Here is a tiny trained network, its code and every weight. The questions are about switching its units off for an input and a class, where a switched-off unit gives its printed mean instead of its output.

import numpy as np


def w(rows, s, z=0):
    codes = np.array(rows[::2]) - 128.0
    scale = np.full(codes.shape[1], s)
    scale[-1] = z or s
    return codes * scale


def f(y):
    return y / 2 * (1 + np.tanh(0.7978845608 * (y + 0.044715 * y**3)))


def log_softmax(a):
    a = a - a.max(-1, keepdims=True)
    return a - np.log(np.exp(a).sum(-1, keepdims=True))


def net(x, mask):
    res = np.array(x, float).reshape(1, 6) / 4 @ E
    y = f(res @ A[0][:, :-1].T + A[0][:, -1])
    res = res + np.where(mask, y, B[0][:, -1]) @ B[0][:, :-1]
    return log_softmax(res[-1] @ U[:, :-1].T + U[:, -1])


A, B = {}, {}
E = w([
[254,28,144],'x0',
[132,128,130],'x1',
[127,124,125],'x2',
[212,249,253],'x3',
[126,128,125],'x4',
[128,124,129],'x5',
],0.0058)
A[0] = w([
[253,34,155,67],'n0',
[213,66,138,49],'n1',
[159,199,186,12],'n2',
[44,71,250,118],'n3',
[4,201,107,63],'n4',
[151,143,25,6],'n5',
[1,16,69,123],'n6',
[157,184,182,2],'n7',
],0.0079,0.0063)
B[0] = w([
[24,171,10,185],'n0',
[48,220,24,141],'n1',
[226,210,32,135],'n2',
[141,216,104,124],'n3',
[69,98,46,171],'n4',
[157,194,39,108],'n5',
[255,239,184,254],'n6',
[232,200,5,124],'n7',
],0.0086,0.0057)
U = w([
[249,175,124,104],'0',
[102,120,148,253],'1',
[7,121,1,25],'2',
[140,98,166,196],'3',
[134,101,160,172],'4',
[145,84,157,179],'5',
],0.0084,0.0044)

Each question gives the input, the list of numbers given to net, and the class t.
The units are the neurons (one row each of A and B). Each row of codes is followed by its name. A weight is (code - 128) times the scale printed after its matrix; where a second scale follows, it is the last column's (A, B and U).
mask holds one flag per neuron, in row order. A switched-off neuron (its flag False) gives its mean, the last column of its row in B, instead of its output. The means were averaged over made-up inputs and are rounded, as every weight is.
A unit's drop is (log p(t) with every unit on - log p(t) with that unit switched off) / (log p(t) with every unit on - log p(t) with every unit switched off).
The circuit of an input: a set's keep is (log p(t) with only the set's units on - log p(t) with every unit switched off) / (log p(t) with every unit on - log p(t) with every unit switched off). Starting from all 8 units, units are removed one at a time, each time the one whose removal leaves the highest keep (on an exact tie, the one counted first), for as long as the keep stays at least 0.8.
circuit, biggest first: the units of the circuit, biggest drop first
unit that matters most: the unit with the biggest drop
k most important neurons: the k neurons with the biggest drops, biggest first
drop when u is switched off: that unit's drop, to one decimal
input [8,2,-3,-2,0,-8], class 2: 3 most important neurons : [n0, n1, n6]
input [8,5,-3,4,-2,0], class 2: circuit, biggest first : [n0, n1]
input [-8,6,0,2,7,-5], class 2: unit that matters most : n4
input [4,-5,4,-6,2,-6], class 0: 2 most important neurons : [n6, n4]
input [-8,-7,-3,7,-1,-4], class 2: 2 most important neurons : [n6, n4]
input [8,2,-1,-5,-8,7], class 2: 2 most important neurons : [n0, n1]
input [7,-4,4,-2,0,3], class 2: 3 most important neurons : [n0, n1, n6]
input [8,-7,1,-6,-6,-1], class 2: 2 most important neurons : [n0, n1]
input [-3,2,6,-7,0,5], class 0: drop when n6 is switched off : 0.8
input [-2,8,-3,-8,4,5], class 0: drop when n0 is switched off : 0.0
input [1,1,-4,-5,-5,0], class 0: drop when n0 is switched off : 0.1
